[[138 108 121 128 127 115 103 117 111 117]
 [118 110 143 124 139 111 112 111 125 122]]
->
[[111 117 138 108 121 128 127 115 103 117]
 [125 122 118 110 143 124 139 111 112 111]]

[[135 118 143 140 154 123 158 128 119]
 [116 132 139 143 157 121 130 106 129]
 [158 145 120 118 133 127 142 136 129]
 [139 127 133 146 123 107 108 106 131]]
->
[[128 119 135 118 143 140 154 123 158]
 [106 129 116 132 139 143 157 121 130]
 [136 129 158 145 120 118 133 127 142]
 [106 131 139 127 133 146 123 107 108]]

[[118 148 106 100]
 [119 144 103  98]]
->
[[106 100 118 148]
 [103  98 119 144]]

[[128 111 135]
 [128 151 121]
 [129 120 103]
 [128 149 121]
 [128 106 136]
 [129 122 108]
 [129 148 120]
 [127 138 148]
 [127 106 136]
 [129 119 106]
 [129 122 107]
 [128 149 121]]
->
[[111 135 128]
 [151 121 128]
 [120 103 129]
 [149 121 128]
 [106 136 128]
 [122 108 129]
 [148 120 129]
 [138 148 127]
 [106 136 127]
 [119 106 129]
 [122 107 129]
 [149 121 128]]

[[123 142 118 140 126 138 136]
 [127 124 130 140 129 106 113]
 [131 137 119 122 126 131 141]
 [126 139 122 148 140 129 143]
 [130 132 145 133 137 119 140]
 [133 134 118 139 120 127 124]
 [126 150 124 149 137  98 133]
 [120 119 133 151 116 119 138]]
->
[[138 136 123 142 118 140 126]
 [106 113 127 124 130 140 129]
 [131 141 131 137 119 122 126]
 [129 143 126 139 122 148 140]
 [119 140 130 132 145 133 137]
 [127 124 133 134 118 139 120]
 [ 98 133 126 150 124 149 137]
 [119 138 120 119 133 151 116]]

[[124 144 137 138 129 147]
 [132 152 127 149 124 143]
 [136 126 127 127 130 148]
 [134 133 128 136 134 138]
 [133 118 134 129 143 139]
 [121 146 145 135 120 153]
 [132 140 126 141 131 139]]
->
[[129 147 124 144 137 138]
 [124 143 132 152 127 149]
 [130 148 136 126 127 127]
 [134 138 134 133 128 136]
 [143 139 133 118 134 129]
 [120 153 121 146 145 135]
 [131 139 132 140 126 141]]

[[115 148 124 107 133 135 122]
 [149 113 146 147 121 118 135]]
->
[[135 122 115 148 124 107 133]
 [118 135 149 113 146 147 121]]

[[129 127 129 127 125 124 128 125 125 125 124]
 [149 151 147 131 146 139 115 109 104 125 146]
 [145 110 105 109 150 147 150 105 115 142 105]
 [127 122 120 151 122 148 112 125 135 106 120]
 [127 128 132 128 130 124 126 127 128 129 121]
 [131 122 130 128 125 129 125 132 124 128 128]
 [122 129 127 128 130 128 127 122 130 127 127]
 [130 128 131 129 127 129 133 126 129 124 130]]
->
[[125 124 129 127 129 127 125 124 128 125 125]
 [125 146 149 151 147 131 146 139 115 109 104]
 [142 105 145 110 105 109 150 147 150 105 115]
 [106 120 127 122 120 151 122 148 112 125 135]
 [129 121 127 128 132 128 130 124 126 127 128]
 [128 128 131 122 130 128 125 129 125 132 124]
 [127 127 122 129 127 128 130 128 127 122 130]
 [124 130 130 128 131 129 127 129 133 126 129]]

[[118 140 142 138 107 117 135 117]
 [126 131 118 122 133 122 133 148]
 [132 124 108 113 145 126 133 158]
 [145 112 114 113 148 144 119 137]
 [112 146 147 145 101 113 136 113]
 [124 135 146 140 108 127 126 106]
 [116 139 140 139 112 118 135 116]
 [142 112 108 113 157 141 120 147]]
->
[[135 117 118 140 142 138 107 117]
 [133 148 126 131 118 122 133 122]
 [133 158 132 124 108 113 145 126]
 [119 137 145 112 114 113 148 144]
 [136 113 112 146 147 145 101 113]
 [126 106 124 135 146 140 108 127]
 [135 116 116 139 140 139 112 118]
 [120 147 142 112 108 113 157 141]]
---
[[102 128 132]
 [125 130 133]
 [119 129 133]
 [112 127 132]]
->
[[125 130 133]
 [119 129 133]]

[[128 129 145]
 [128 117 126]
 [128 129 150]
 [128 142 125]]
->
[[128 117 126]
 [128 129 150]]

[[137 122 118 108]
 [126 111 109 150]
 [147 111 109 139]
 [121 114 112 150]]
->
[[126 111 109]
 [147 111 109]]

[[154 107 130 129 132]
 [145 109 154 125 146]
 [132 113 119 126 154]]
->
[[145 109 154]
 [132 113 119]]

[[120 132 131]
 [104 109 122]
 [126 121 157]
 [ 99 146 106]]
->
[[104 109 122]
 [126 121 157]]

[[124 153 123 128 128]
 [135 143 124 128 128]
 [118 129 140 128 128]
 [134 129 140 127 129]]
->
[[135 143 124]
 [118 129 140]]
---
[[102 101 151 136 146]
 [107 140 131 150  99]
 [140 136 151 115 125]]
->
[[107 140 131]
 [140 136 151]]

[[120 140 131 125 135]
 [118 139 138 128 135]
 [112 155 140 121 143]]
->
[[118 139 138]
 [112 155 140]]

[[111 114 133 148]
 [111 112 106 119]
 [111 143 125 108]]
->
[[111 112 106]
 [111 143 125]]

[[146 134 143 111]
 [114 115 117 142]
 [136 155 105 115]
 [113 131 118 137]]
->
[[114 115 117]
 [136 155 105]]

[[139 107 108]
 [140 100 109]
 [139 106 106]]
->
[[140 100 109]
 [139 106 106]]

[[122 124 130]
 [136 133 128]
 [139 148 155]]
->
[[136 133 128]
 [139 148 155]]

[[135 126 137]
 [104 120 110]
 [101 123 106]]
->
[[104 120 110]
 [101 123 106]]

[[122 128 127]
 [113 129 128]
 [123 130 129]
 [104 127 124]]
->
[[113 129 128]
 [123 130 129]]
